Below is a small trained network, with its code and all its weights. Each question gives an input and a class and asks what happens when units are switched off, that is, made to give their printed mean instead of their output.

import numpy as np


def w(rows, s, z=0):
    codes = np.array(rows[::2]) - 128.0
    scale = np.full(codes.shape[1], s)
    scale[-1] = z or s
    return codes * scale


def f(y):
    return np.maximum(y, 0)


def log_softmax(a):
    a = a - a.max(-1, keepdims=True)
    return a - np.log(np.exp(a).sum(-1, keepdims=True))


def net(x, mask):
    res = np.array(x, float).reshape(1, 4) / 4 @ E
    y = f(res @ A[0][:, :-1].T + A[0][:, -1])
    res = res + np.where(mask, y, B[0][:, -1]) @ B[0][:, :-1]
    return log_softmax(res[-1] @ U[:, :-1].T + U[:, -1])


A, B = {}, {}
E = w([
[181,176,140,33,176],'x0',
[196,126,171,209,188],'x1',
[7,147,128,122,225],'x2',
[94,216,184,145,89],'x3',
],0.012)
A[0] = w([
[173,151,157,54,194,61],'n0',
[149,132,138,172,173,171],'n1',
[96,147,109,106,184,118],'n2',
[161,75,8,114,181,113],'n3',
[139,110,118,64,61,129],'n4',
[75,124,114,147,214,64],'n5',
[222,137,147,126,95,29],'n6',
[153,35,51,127,184,176],'n7',
[162,177,121,34,137,93],'n8',
[104,148,145,133,184,196],'n9',
[72,66,121,196,84,66],'n10',
[123,183,172,111,82,156],'n11',
[191,142,89,118,83,55],'n12',
[143,92,100,136,167,131],'n13',
[184,128,195,173,176,157],'n14',
[176,186,148,96,182,253],'n15',
[106,207,190,142,97,130],'n16',
[110,139,190,134,112,91],'n17',
[108,92,142,211,115,124],'n18',
[184,134,169,144,70,112],'n19',
[141,136,175,200,153,201],'n20',
[71,144,80,77,88,203],'n21',
[78,104,90,156,84,136],'n22',
[157,84,144,133,85,50],'n23',
[130,82,107,146,76,110],'n24',
[129,170,187,133,107,116],'n25',
],0.015,0.0047)
B[0] = w([
[180,219,93,134,95,213],'n0',
[115,12,56,218,57,201],'n1',
[112,149,129,249,160,206],'n2',
[1,172,152,64,129,236],'n3',
[97,93,142,222,94,205],'n4',
[143,152,200,237,143,232],'n5',
[126,141,155,184,162,212],'n6',
[15,169,178,89,72,254],'n7',
[189,170,37,148,135,219],'n8',
[112,102,131,205,163,212],'n9',
[230,231,96,120,133,225],'n10',
[58,109,143,78,141,201],'n11',
[92,140,154,188,213,191],'n12',
[101,178,132,91,73,183],'n13',
[94,52,94,111,112,231],'n14',
[157,137,36,119,69,230],'n15',
[40,173,207,95,62,223],'n16',
[126,137,193,103,104,167],'n17',
[165,222,52,146,89,220],'n18',
[58,126,110,182,205,210],'n19',
[59,111,80,95,53,228],'n20',
[96,10,72,199,90,241],'n21',
[191,162,61,171,97,203],'n22',
[100,153,168,175,186,174],'n23',
[83,165,117,179,105,186],'n24',
[63,160,149,136,109,184],'n25',
],0.0077,0.013)
U = w([
[201,255,32,128,83,59],'0',
[121,162,167,221,225,133],'1',
[119,41,48,137,54,238],'2',
[71,216,181,52,80,122],'3',
[144,100,85,125,69,254],'4',
[196,66,128,104,169,45],'5',
[184,73,175,71,96,65],'6',
[137,80,165,77,196,59],'7',
],0.0098,0.0051)

Each question gives the input, the list of numbers given to net, and the class t.
The units are the neurons (one row each of A and B). Each row of codes is followed by its name. A weight is (code - 128) times the scale printed after its matrix; where a second scale follows, it is the last column's (A, B and U).
mask holds one flag per neuron, in row order. A switched-off neuron (its flag False) gives its mean, the last column of its row in B, instead of its output. The means were averaged over made-up inputs and are rounded, as every weight is.
A unit's drop is (log p(t) with every unit on - log p(t) with that unit switched off) / (log p(t) with every unit on - log p(t) with every unit switched off).
The circuit of an input: a set's keep is (log p(t) with only the set's units on - log p(t) with every unit switched off) / (log p(t) with every unit on - log p(t) with every unit switched off). Starting from the 12 units with the biggest drops (on a tie, the unit counted first), units are removed one at a time, each time the one whose removal leaves the highest keep (on an exact tie, the one counted first), for as long as the keep stays at least 0.8.
units of the circuit, in order: the units of the circuit, biggest drop first
most important unit: the unit with the biggest drop
top k neurons: the k neurons with the biggest drops, biggest first
drop when u is switched off: that unit's drop, to one decimal
input [7,8,-6,-1], class 2: top 2 neurons : (n14 n1)
input [1,-6,4,6], class 2: most important unit : n21
input [-4,-4,-4,5], class 3: top 3 neurons : (n16 n1 n11)
input [3,4,0,5], class 3: top 3 neurons : (n21 n16 n25)
input [-4,-3,-1,-2], class 0: units of the circuit, in order : (n10 n14)
input [1,6,-6,-8], class 3: units of the circuit, in order : (n7 n3)
input [5,-7,-4,4], class 2: top 3 neurons : (n21 n4 n10)
input [-4,-4,5,-4], class 1: top 2 neurons : (n5 n15)
input [7,1,7,1], class 0: top 3 neurons : (n15 n0 n8)
input [-8,8,2,2], class 0: top 3 neurons : (n18 n10 n21)
input [6,8,7,1], class 2: top 3 neurons : (n15 n1 n14)
input [5,6,-5,-4], class 2: top 2 neurons : (n14 n10)
input [2,7,4,-6], class 2: top 3 neurons : (n1 n14 n16)
input [5,-3,4,3], class 0: most important unit : n8
input [2,2,-7,8], class 3: top 2 neurons : (n16 n11)
input [-7,3,6,4], class 0: top 2 neurons : (n18 n10)
input [-4,-2,1,-6], class 3: top 2 neurons : (n7 n3)
input [-7,-6,6,6], class 0: top 2 neurons : (n10 n22)
input [-1,-4,-1,-6], class 3: top 2 neurons : (n3 n7)
input [1,-7,-3,6], class 2: most important unit : n21
input [-7,4,-5,8], class 3: drop when n8 is switched off : 0.3
input [3,1,-4,2], class 1: drop when n18 is switched off : 0.3
input [7,8,2,-2], class 2: drop when n10 is switched off : 0.5
input [-5,8,-2,3], class 2: drop when n1 is switched off : 0.2
